The symbols move the nodes like this.
LP § RT
LP $ LB
LP + GN
LP ! PF
LP & ZB
FL § RM
FL $ PH
FL + PM
FL ! FD
FL & CH
MN § SR
MN $ JD
MN + CN
MN ! RN
MN & JN
HQ § JC
HQ $ RQ
HQ + MZ
HQ ! PG
HQ & RT
FD § FM
FD $ CP
FD + QN
FD ! JP
FD & BF
CT § DJ
CT $ RH
CT + FD
CT ! RM
CT & PH
QM § SZ
QM $ LZ
QM + SQ
QM ! FS
QM & JC
QF § SG
QF $ TC
QF + LD
QF ! SD
QF & NJ
BC § SC
BC $ GR
BC + BZ
BC ! FF
BC & RJ
QQ § QN
QQ $ HJ
QQ + CL
QQ ! HG
QQ & LF
JB § SF
JB $ CG
JB + PJ
JB ! BH
JB & NT
JJ § TJ
JJ $ JZ
JJ + CG
JJ ! RD
JJ & QD
TL § QL
TL $ RN
TL + BQ
TL ! HQ
TL & CN
JD § MN
JD $ GN
JD + SL
JD ! QJ
JD & HZ
LM § QD
LM $ QN
LM + FL
LM ! CT
LM & HG
NT § FC
NT $ RM
NT + ZM
NT ! GQ
NT & FD
TC § QF
TC $ DT
TC + PR
TC ! MH
TC & MS
LJ § CH
LJ $ RF
LJ + NH
LJ ! DM
LJ & TN
MZ § LG
MZ $ GF
MZ + RN
MZ ! SR
MZ & JD
PJ § PB
PJ $ GQ
PJ + QZ
PJ ! JJ
PJ & ZM
RD § QT
RD $ QZ
RD + FC
RD ! JB
RD & DJ
LZ § QM
LZ $ QL
LZ + HB
LZ ! CZ
LZ & HQ
PF § GF
PF $ FZ
PF + JN
PF ! JD
PF & GB
QJ § RN
QJ $ JN
QJ + LP
QJ ! CN
QJ & BR
ZB § FZ
ZB $ BH
ZB + TJ
ZB ! GB
ZB & PJ
QL § LZ
QL $ TL
QL + PG
QL ! JC
QL & RQ
ZC § GR
ZC $ QG
ZC + QM
ZC ! RJ
ZC & HS
CL § PH
CL $ QH
CL + DM
CL ! CH
CL & RF
QN § LM
QN $ QQ
QN + PH
QN ! RH
QN & JG
RR § BS
RR $ BB
RR + TG
RR ! ZL
RR & BC
GQ § PJ
GQ $ FM
GQ + QD
GQ ! JZ
GQ & JP
GF § MZ
GF $ PF
GF + QJ
GF ! MN
GF & GN
PH § FL
PH $ CL
PH + BF
PH ! CP
PH & LJ
TH § SJ
TH $ BS
TH + NJ
TH ! TC
TH & ZL
ZM § JZ
ZM $ JP
ZM + CT
ZM ! QD
ZM & QN
BF § PM
BF $ DM
BF + JG
BF ! QQ
BF & NH
JC § CZ
JC $ HQ
JC + LG
JC ! HB
JC & BQ
JN § QJ
JN $ HZ
JN + LB
JN ! SL
JN & QT
RL § LF
RL $ SJ
RL + SD
RL ! SG
RL & TC
JR § QG
JR $ LG
JR + QL
JR ! HS
JR & SR
DH § GP
DH $ GT
DH + RJ
DH ! GR
DH & QG
MS § NJ
MS $ TG
MS + QP
MS ! NM
MS & HH
RN § TL
RN $ QJ
RN + RT
RN ! RQ
RN & SL
FZ § PF
FZ $ ZB
FZ + HZ
FZ ! GN
FZ & PB
TB § NQ
TB $ FS
TB + ZC
TB ! DH
TB & SQ
SC § ZL
SC $ BC
SC + HH
SC ! TG
SC & LS
PP § QP
PP $ NQ
PP + BC
PP ! BB
PP & DH
QD § QZ
QD $ LM
QD + RM
QD ! DJ
QD & RH
HP § LT
HP $ CF
HP + TC
HP ! SJ
HP & BS
MH § SD
MH $ NJ
MH + CF
MH ! LD
MH & NM
QH § CL
QH $ SG
QH + GM
QH ! LJ
QH & SD
NJ § MH
NJ $ MS
NJ + NC
NJ ! PR
NJ & CM
NM § PR
NM $ CM
NM + RR
NM ! NC
NM & PP
RJ § LS
RJ $ GL
RJ + FS
RJ ! SZ
RJ & LZ
CF § HP
CF $ NC
CF + DT
CF ! TH
CF & RR
TJ § HZ
TJ $ JJ
TJ + JB
TJ ! QT
TJ & QZ
NH § HJ
NH $ LT
NH + SG
NH ! LF
NH & SJ
SJ § RL
SJ $ TH
SJ + MH
SJ ! QF
SJ & DT
HJ § QQ
HJ $ NH
HJ + QH
HJ ! JG
HJ & RL
DJ § CG
DJ $ CT
DJ + FM
DJ ! NT
DJ & FL
TG § MS
TG $ FF
TG + PP
TG ! CM
TG & BZ
NQ § PP
NQ $ TB
NQ + GR
NQ ! GP
NQ & GT
HH § CM
HH $ BZ
HH + GP
HH ! PP
HH & TB
GN § JD
GN $ GB
GN + BR
GN ! JN
GN & TJ
GT § DH
GT $ SQ
GT + GL
GT ! ZC
GT & JR
SR § FH
SR $ MN
SR + RQ
SR ! TL
SR & QJ
CG § JB
CG $ DJ
CG + GQ
CG ! FC
CG & RM
HG § RH
HG $ JG
HG + CH
HG ! PH
HG & QH
JG § HG
JG $ LF
JG + LJ
JG ! CL
JG & SG
SL § CN
SL $ BR
SL + FZ
SL ! LP
SL & SF
GB § GN
GB $ PB
GB + QT
GB ! HZ
GB & JJ
HZ § JN
HZ $ TJ
HZ + SF
HZ ! BR
HZ & RD
FS § TB
FS $ CZ
FS + QG
FS ! GT
FS & HB
LF § JG
LF $ RL
LF + RF
LF ! QH
LF & QF
RT § BQ
RT $ LP
RT + JD
RT ! GF
RT & FZ
CH § CP
CH $ LJ
CH + HJ
CH ! BF
CH & GM
RH § CT
RH $ HG
RH + CP
RH ! FL
RH & CL
SZ § BZ
SZ $ QM
SZ + GT
SZ ! TB
SZ & CZ
FH § HS
FH $ SR
FH + HQ
FH ! QL
FH & RN
LG § JR
LG $ MZ
LG + TL
LG ! FH
LG & MN
PM § JP
PM $ BF
PM + HG
PM ! QN
PM & HJ
SG § QH
SG $ QF
SG + TN
SG ! RF
SG & MH
CN § RQ
CN $ SL
CN + PF
CN ! RT
CN & LB
RM § NT
RM $ FL
RM + JP
RM ! FM
RM & CP
SD § RF
SD $ MH
SD + HP
SD ! TN
SD & PR
FC § BH
FC $ NT
FC + JZ
FC ! PJ
FC & FM
CM § NM
CM $ HH
CM + BB
CM ! QP
CM & NQ
LD § TN
LD $ PR
LD + TH
LD ! HP
LD & NC
LT § NH
LT $ HP
LT + QF
LT ! RL
LT & TH
QG § ZC
QG $ JR
QG + LZ
QG ! GL
QG & FH
TN § GM
TN $ LD
TN + SJ
TN ! LT
TN & CF
BR § SL
BR $ QT
BR + ZB
BR ! LB
BR & JB
DM § BF
DM $ GM
DM + LF
DM ! HJ
DM & LT
GM § DM
GM $ TN
GM + RL
GM ! NH
GM & HP
LB § LP
LB $ SF
LB + GB
LB ! FZ
LB & BH
ZL § DT
ZL $ SC
ZL + CM
ZL ! MS
ZL & FF
BH § ZB
BH $ FC
BH + JJ
BH ! PB
BH & GQ
HB § SQ
HB $ PG
HB + FH
HB ! JR
HB & MZ
SQ § GT
SQ $ HB
SQ + HS
SQ ! QG
SQ & LG
PB § GB
PB $ PJ
PB + RD
PB ! TJ
PB & JZ
RQ § HQ
RQ $ CN
RQ + GF
RQ ! BQ
RQ & LP
GL § RJ
GL $ HS
GL + CZ
GL ! QM
GL & QL
GR § BC
GR $ ZC
GR + SZ
GR ! LS
GR & GL
DT § TC
DT $ ZL
DT + NM
DT ! NJ
DT & TG
JP § ZM
JP $ PM
JP + RH
JP ! LM
JP & QQ
NC § CF
NC $ QP
NC + ZL
NC ! BS
NC & BB
PG § HB
PG $ BQ
PG + SR
PG ! LG
PG & GF
QP § NC
QP $ PP
QP + SC
QP ! RR
QP & GP
QZ § RD
QZ $ QD
QZ + NT
QZ ! CG
QZ & CT
PR § LD
PR $ NM
PR + BS
PR ! CF
PR & QP
LS § FF
LS $ RJ
LS + TB
LS ! BZ
LS & QM
SF § LB
SF $ JB
SF + PB
SF ! ZB
SF & FC
RF § LJ
RF $ SD
RF + LT
RF ! GM
RF & LD
HS § GL
HS $ FH
HS + JC
HS ! LZ
HS & TL
CP § FD
CP $ CH
CP + QQ
CP ! PM
CP & DM
JZ § JJ
JZ $ ZM
JZ + DJ
JZ ! QZ
JZ & LM
CZ § FS
CZ $ JC
CZ + JR
CZ ! SQ
CZ & PG
BB § RR
BB $ GP
BB + FF
BB ! SC
BB & GR
FM § GQ
FM $ FD
FM + LM
FM ! ZM
FM & PM
BQ § PG
BQ $ RT
BQ + MN
BQ ! MZ
BQ & PF
QT § BR
QT $ RD
QT + BH
QT ! SF
QT & CG
GP § BB
GP $ DH
GP + LS
GP ! BC
GP & ZC
BS § TH
BS $ RR
BS + MS
BS ! DT
BS & SC
BZ § HH
BZ $ SZ
BZ + DH
BZ ! NQ
BZ & FS
FF § TG
FF $ LS
FF + NQ
FF ! HH
FF & SZ

In the rows, 142 stands for zero.

The rows follow the links: the fewer symbols apart two nodes are, the more alike their rows tend to be.

Row, then node:
147 20 146 161 148 138 147 140 75 110 165 134 116 138 140 192 136 154 156 185 191 101 191 142 113 33 120 137 120 119 114 126 28 170 148 222 71 134 166 103 165 66 114 117 130 170 103 226 128 250 51 177 221 157 196 135 114 120 162 191 129 240 129 217 212 116 157 84 114 -> RF
158 217 139 111 206 59 178 174 72 202 98 136 171 102 216 150 99 117 164 134 159 175 85 93 106 204 167 98 185 98 75 147 117 136 84 175 173 167 134 205 80 119 124 52 87 129 105 12 135 102 116 94 47 111 189 116 67 69 89 140 153 82 69 130 94 149 190 125 145 -> CG
169 192 124 105 221 71 169 184 83 181 93 160 193 113 214 115 92 123 175 138 146 176 100 76 115 203 159 116 170 92 71 150 121 147 90 159 188 166 123 202 82 144 83 41 87 135 108 21 133 117 120 86 34 101 186 123 75 74 84 144 163 93 72 154 90 147 205 121 148 -> GQ
160 55 140 139 174 180 93 103 209 130 159 95 103 187 103 126 224 173 105 193 108 132 255 122 167 182 108 160 122 162 296 151 231 151 215 100 153 172 161 67 130 185 132 185 134 118 153 167 166 75 220 195 126 122 132 95 147 216 152 123 158 162 249 98 101 167 125 79 105 -> SC
104 256 130 166 53 154 150 136 212 135 145 153 163 125 118 131 121 147 140 110 102 162 67 259 162 151 211 188 135 174 101 110 198 76 133 119 138 104 116 152 159 203 184 213 238 89 190 106 107 139 150 181 164 183 79 169 226 140 147 127 78 70 94 116 161 167 130 284 188 -> GF
142 113 168 142 148 182 120 145 173 136 153 138 104 157 98 147 213 109 102 106 144 114 178 74 185 167 88 108 166 200 260 171 215 164 167 68 173 165 155 129 166 105 220 209 99 200 180 239 200 69 242 111 167 140 106 140 148 219 178 90 193 172 254 72 109 125 56 99 121 -> GR
119 243 137 163 143 55 201 188 104 198 113 97 125 49 166 224 140 107 134 134 163 145 66 181 127 174 237 114 196 168 113 113 167 63 86 188 114 159 148 178 103 72 235 174 154 99 155 53 129 95 129 187 129 176 172 91 111 85 112 117 85 77 58 77 123 165 132 202 142 -> GB
126 167 185 143 104 190 130 132 159 148 164 154 110 168 101 146 179 101 108 70 154 124 131 90 168 161 72 93 175 192 204 182 174 181 150 65 172 147 151 167 187 106 234 188 102 229 170 245 209 84 226 59 179 141 90 180 154 210 186 105 209 155 244 77 128 104 49 112 142 -> ZC
177 25 80 136 239 121 148 241 116 53 99 232 214 102 153 90 117 106 187 164 149 127 163 57 189 86 171 185 111 110 95 125 126 130 109 152 172 125 108 142 136 124 29 104 110 163 162 183 109 240 99 162 118 147 182 152 149 99 131 120 132 216 83 250 145 136 181 151 141 -> PH
161 59 157 133 140 183 90 39 179 154 181 59 93 218 131 137 188 227 118 226 118 148 261 181 109 154 90 160 101 116 232 144 137 177 226 163 109 164 174 55 129 214 89 125 161 90 91 121 142 119 147 195 137 102 156 97 125 189 139 195 151 157 217 138 141 166 181 52 107 -> BS
132 143 181 141 123 188 129 138 164 145 157 150 106 165 100 146 193 103 105 85 151 117 151 81 177 163 77 98 173 198 229 178 192 175 155 65 173 154 155 153 179 102 230 199 95 220 177 247 204 75 232 78 175 144 96 162 153 213 185 94 206 166 248 77 121 113 49 106 133 -> SZ
105 269 173 140 20 213 124 90 197 151 173 179 154 197 124 97 99 148 140 57 114 168 59 209 140 153 104 148 137 163 90 166 143 165 150 75 168 100 122 184 196 216 179 163 191 166 159 160 153 132 166 56 174 141 47 227 212 175 173 151 165 87 165 118 170 121 103 217 196 -> FH
107 263 138 160 33 178 137 117 218 140 152 164 168 152 115 112 109 155 140 94 97 170 62 258 155 148 187 189 126 170 92 127 184 99 143 104 151 99 115 160 172 223 174 203 237 103 184 117 119 144 155 146 164 169 62 192 231 149 154 137 98 70 108 123 168 155 129 275 197 -> RQ
148 225 142 120 193 54 186 175 70 214 98 121 159 91 213 169 105 117 157 135 165 170 76 105 103 203 179 94 193 112 82 145 118 126 80 182 159 169 138 204 83 104 150 71 95 124 104 11 140 97 117 102 57 121 191 108 63 71 88 140 144 80 70 115 96 149 180 128 146 -> PJ
148 57 171 139 118 169 112 43 120 162 193 65 86 205 145 176 157 224 134 217 153 133 233 193 76 102 83 140 106 105 171 142 55 193 203 209 73 152 185 74 142 162 99 99 159 114 65 147 137 176 85 174 184 113 175 116 105 159 145 227 147 182 185 173 185 143 184 46 107 -> MH
107 244 126 173 84 111 173 166 182 151 128 128 145 82 127 174 136 128 134 129 121 151 69 245 157 153 249 173 154 183 118 102 202 49 119 149 122 121 128 152 140 146 213 223 222 81 194 88 107 122 138 215 159 198 111 131 199 117 135 115 62 72 71 98 148 177 127 271 170 -> PF
182 111 93 108 248 102 152 210 113 112 90 214 227 124 195 65 94 122 188 152 133 168 131 51 157 167 159 160 135 85 73 143 139 144 101 136 206 143 103 179 97 170 17 50 91 138 136 73 117 173 119 106 38 108 178 146 110 85 97 132 155 141 76 210 100 148 212 136 148 -> CT
158 62 145 137 180 178 100 117 207 123 156 106 101 174 99 125 228 159 105 181 115 127 243 107 179 180 110 149 132 174 299 156 236 151 206 89 161 174 160 76 138 168 150 195 127 136 165 184 173 71 232 185 134 131 130 99 148 222 158 111 163 165 250 93 98 162 111 83 104 -> PP
111 241 130 167 118 73 192 184 137 175 116 106 130 50 144 212 146 114 132 135 149 143 67 214 144 159 255 142 179 180 121 104 186 47 97 175 114 143 140 164 118 100 238 205 187 89 177 69 118 108 134 213 147 194 150 105 151 94 120 108 65 79 61 83 134 174 129 238 155 -> FZ
174 18 81 139 239 121 149 240 113 52 104 230 208 97 152 95 118 107 187 161 155 119 163 59 185 76 171 183 113 114 96 119 121 133 111 157 162 125 112 140 141 112 35 107 112 164 171 193 107 245 97 166 128 152 184 155 144 101 136 122 133 221 84 251 151 137 174 146 139 -> HG
157 60 160 134 131 180 95 35 162 161 190 59 89 221 138 149 176 232 121 221 124 146 255 189 96 141 84 153 97 111 216 142 111 185 222 176 95 161 180 59 130 208 89 114 165 94 80 124 140 136 124 189 153 105 158 104 115 181 141 212 150 164 210 150 155 159 186 50 106 -> NJ
154 5 112 161 191 129 154 204 86 68 135 188 159 103 138 156 134 118 172 173 180 97 177 97 160 34 152 160 118 125 107 122 68 145 124 195 105 127 143 117 162 65 89 127 118 179 141 240 120 263 69 180 196 168 191 145 134 108 158 149 123 248 103 242 190 123 156 122 123 -> DM
106 249 122 168 71 129 164 156 198 146 133 138 153 96 118 156 132 136 134 121 109 152 69 251 157 151 237 187 144 179 110 103 203 59 123 136 128 115 123 152 146 172 201 223 234 80 198 94 107 129 148 205 161 191 100 151 213 123 142 120 61 72 77 105 152 171 129 280 176 -> QJ

Each walk starts at a row. The symbols on each line, taken left to right, move it on to the next node.
Answer with the node's row; about right is enough.
new walk
185 88 87 111 249 106 148 220 119 94 89 221 229 120 185 59 97 121 192 153 131 158 140 47 166 151 161 170 124 90 81 138 140 140 103 133 204 137 100 172 110 166 12 58 98 144 145 97 110 190 117 119 48 116 177 148 124 91 105 128 152 151 76 225 110 147 208 140 152
! $ § ! + 184 82 85 113 249 108 149 225 122 83 88 226 231 120 181 62 101 117 189 155 133 156 146 47 172 139 165 174 121 89 81 136 140 142 105 137 201 132 102 169 111 161 11 68 97 147 151 106 110 198 116 124 55 122 175 148 127 89 107 124 147 164 77 233 112 145 208 143 150
$ & & & $ + § ! 155 62 164 135 129 176 95 34 158 161 188 60 90 220 138 151 173 234 127 221 132 147 251 192 88 132 80 152 97 109 200 148 98 186 222 185 89 155 178 62 135 198 91 111 165 98 75 125 142 143 115 183 155 105 168 105 115 179 143 214 144 166 206 154 159 156 186 47 109
new walk
114 243 133 166 125 66 196 183 129 181 117 102 127 52 151 215 145 111 131 134 151 143 67 207 139 164 249 137 187 173 119 107 182 52 95 176 113 147 143 162 114 87 237 199 182 89 171 69 118 104 131 209 142 191 153 101 141 93 121 110 72 77 60 81 132 171 127 232 148
! ! § $ ! 109 241 128 173 104 89 184 180 153 165 122 116 134 60 138 195 143 118 134 134 137 144 69 227 146 156 255 155 169 179 118 100 197 46 106 165 117 136 136 157 128 114 227 218 206 82 186 79 114 115 138 215 151 198 136 114 170 106 129 110 62 75 66 88 140 173 127 257 157
! $ ! $ $ + & 178 151 107 102 237 93 158 198 100 144 88 191 214 122 209 82 88 128 185 147 138 174 115 60 138 187 155 141 145 84 72 146 130 147 98 145 203 153 109 192 92 165 39 40 86 139 121 45 125 150 121 93 32 101 182 138 95 80 88 138 164 116 76 191 92 146 211 128 152
new walk
106 248 188 137 34 213 125 90 172 160 175 174 140 201 124 116 115 134 131 47 138 156 68 161 140 153 71 118 157 172 114 178 133 192 148 67 169 112 136 196 200 172 203 160 148 208 154 200 181 117 189 22 179 135 56 227 186 189 181 144 196 108 195 103 163 105 82 172 183
$ § ! ! § $ 111 233 194 136 50 208 129 99 162 163 171 173 132 196 117 123 127 123 126 47 140 150 77 144 142 158 65 106 164 175 129 186 135 192 144 61 173 120 137 192 198 154 216 164 136 218 153 210 193 108 196 18 181 132 62 221 178 197 183 136 204 120 207 97 159 97 69 153 173
+ § $ $ + $ § 104 268 155 145 21 199 128 97 208 146 165 178 166 181 119 98 99 158 143 79 101 173 59 240 145 151 141 174 127 161 80 145 164 135 149 86 160 94 115 172 186 234 167 181 220 135 168 136 132 141 160 98 162 152 51 216 228 163 165 149 133 70 134 125 172 139 122 249 201
new walk
103 270 170 139 19 209 126 87 202 153 169 178 155 198 118 95 99 153 138 64 110 171 58 220 140 153 113 155 135 163 80 159 147 158 148 77 164 97 118 185 193 222 174 167 198 159 163 154 152 137 166 64 169 147 48 229 218 172 172 149 159 83 154 123 173 124 110 225 199
$ ! & & § 107 244 123 171 100 96 181 173 164 159 124 117 137 67 131 189 138 123 134 131 133 147 70 232 152 153 254 162 163 184 117 101 200 44 108 162 117 129 131 154 130 125 223 218 215 82 189 84 113 118 139 218 157 195 127 118 180 109 129 112 59 75 66 90 141 176 124 264 165
! § + + ! 106 245 125 173 93 103 178 172 173 157 127 122 142 70 129 182 139 126 132 129 126 149 68 240 158 153 249 169 162 181 119 101 202 49 112 155 122 125 128 154 134 135 219 221 219 81 192 86 107 118 139 214 160 199 121 127 191 111 132 113 60 75 69 94 145 175 124 268 169
new walk
130 159 182 143 113 191 128 138 159 148 161 153 108 167 100 144 186 99 107 78 151 120 138 83 173 160 75 94 176 194 217 180 183 179 155 64 174 151 152 158 181 104 233 193 96 225 170 245 206 79 233 68 179 142 94 171 153 214 186 98 205 160 245 77 126 107 51 108 136
§ $ ! + + & $ + 104 263 141 155 30 186 137 114 220 139 157 169 165 158 118 106 104 156 139 93 96 171 62 250 152 147 173 188 128 165 90 131 176 108 144 98 150 96 114 166 174 229 168 195 233 111 182 120 120 141 157 138 164 166 58 197 235 152 153 140 106 69 116 125 169 152 124 269 198
$ $ & $ ! & + ! 172 180 122 103 225 77 164 186 88 174 96 166 199 121 215 104 91 122 179 140 146 177 100 71 121 202 158 120 162 90 69 149 124 147 89 153 190 161 120 200 87 149 69 37 85 132 111 23 130 126 120 85 30 101 185 127 79 77 86 143 164 99 73 163 91 143 206 126 148
new walk
156 62 164 136 126 174 100 31 148 163 189 62 87 216 140 160 167 232 125 222 137 143 248 193 86 126 84 145 100 106 194 148 85 188 212 191 85 159 179 66 133 194 91 105 158 101 71 129 139 151 108 183 164 105 167 108 113 174 142 215 147 170 201 157 165 151 186 47 105
& + $ ! $ & $ $ 105 265 179 137 24 213 127 88 183 159 175 177 151 203 120 100 108 144 137 53 121 167 63 191 135 154 90 136 146 161 93 170 134 178 145 74 169 105 128 194 199 201 186 158 173 184 152 173 167 128 173 37 175 137 53 232 204 184 175 150 180 96 177 116 170 111 97 192 192
$ & + & ! 115 245 135 167 130 61 197 186 120 186 116 100 128 51 155 217 141 110 132 133 156 143 66 196 136 168 246 127 187 173 118 107 176 55 90 186 114 150 144 171 112 81 238 190 172 91 161 61 125 99 130 202 140 186 159 97 134 88 118 111 74 79 59 78 127 169 126 218 149
new walk
155 69 147 141 174 181 105 130 202 126 154 114 103 167 98 132 226 145 101 163 122 120 234 95 190 179 107 141 143 181 294 157 240 151 196 83 165 173 159 88 141 149 171 207 121 152 173 201 179 64 236 172 141 135 126 108 149 225 164 100 170 169 256 83 95 156 98 87 108
! ! $ $ ! § 150 82 153 140 168 181 112 137 196 127 152 124 103 162 95 136 225 129 100 148 128 118 216 85 189 179 102 129 151 189 288 164 236 156 190 78 166 172 155 98 151 131 187 206 111 169 178 218 189 62 242 156 148 139 120 117 149 224 170 92 177 175 256 76 97 146 81 93 109
& & ! $ $ $ + ! ! 103 257 132 160 48 162 148 130 213 136 146 157 163 131 119 122 117 150 139 108 99 165 66 258 157 147 205 193 131 172 97 118 195 84 136 112 144 100 117 156 165 211 179 206 239 93 191 108 114 139 150 169 164 179 75 175 230 142 151 131 85 69 97 116 161 163 129 280 193
new walk
125 246 146 151 157 46 201 182 84 210 108 96 128 58 182 220 130 105 139 133 166 148 68 162 112 187 223 100 203 152 104 123 143 81 80 196 125 166 148 186 96 66 225 142 134 108 136 35 136 89 121 163 109 158 182 91 90 72 104 121 104 79 62 80 113 160 144 174 142
§ & § & & & 179 43 80 130 246 116 152 235 121 62 94 236 221 103 163 72 110 106 191 162 142 133 156 49 185 102 170 185 110 101 93 127 137 136 109 145 182 128 102 148 128 140 17 93 107 158 162 158 109 226 105 147 97 141 180 152 142 94 125 117 138 200 78 247 130 141 190 150 144
§ & § § $ 182 50 80 125 245 118 149 237 121 67 94 235 229 107 166 68 107 110 191 158 138 141 155 51 185 111 168 184 114 100 88 130 134 136 108 139 188 130 101 153 124 145 16 87 106 154 161 145 111 222 108 147 85 137 179 151 142 95 121 119 142 192 76 244 128 143 192 147 146
new walk
116 218 193 137 60 206 127 108 159 161 172 169 122 191 115 134 142 115 121 49 147 144 92 128 146 157 65 97 170 184 148 188 144 193 146 64 173 129 143 188 198 137 224 170 121 224 156 226 200 103 205 27 184 138 68 212 170 198 188 127 210 132 221 93 153 96 62 137 165
§ $ ! § & $ § 111 244 191 135 39 209 127 96 168 162 174 176 137 201 116 118 121 129 129 46 140 152 75 154 140 154 67 107 161 171 121 184 136 193 147 68 172 118 139 194 199 161 208 161 142 213 150 207 187 114 192 24 182 136 57 221 185 194 182 141 200 114 204 103 159 102 75 159 181
+ & $ § § & § 104 267 150 150 22 196 131 101 212 144 162 171 164 175 117 100 102 157 143 82 96 174 59 244 148 154 154 180 127 165 84 141 170 123 148 90 161 94 114 169 183 234 170 184 222 124 175 132 129 140 160 110 167 155 54 212 231 161 162 146 125 69 129 125 171 143 124 256 201
new walk
152 17 137 164 154 138 147 149 71 101 160 143 123 128 138 192 138 147 157 179 188 99 188 134 123 34 127 140 117 122 110 129 29 166 143 218 73 133 163 108 163 64 111 119 132 172 107 231 127 251 50 179 218 162 195 141 113 119 160 180 126 243 126 225 212 119 154 87 113
& ! § & $ $ ! $ ! 160 53 142 134 172 186 91 86 208 137 163 86 99 193 107 123 215 189 105 206 104 137 260 134 158 178 106 164 113 151 287 149 214 154 220 113 147 176 165 58 127 200 118 172 146 107 139 151 158 82 206 197 126 115 139 92 141 213 148 141 155 156 244 106 105 173 146 74 105
+ § § ! ! ! $ 161 54 153 131 154 185 88 50 193 151 175 67 93 214 125 132 193 223 112 223 107 147 264 173 123 162 95 164 102 126 250 148 162 171 227 148 120 167 175 55 122 214 93 139 159 91 105 124 148 107 162 200 131 107 149 95 133 200 140 179 148 155 227 131 127 169 175 58 104
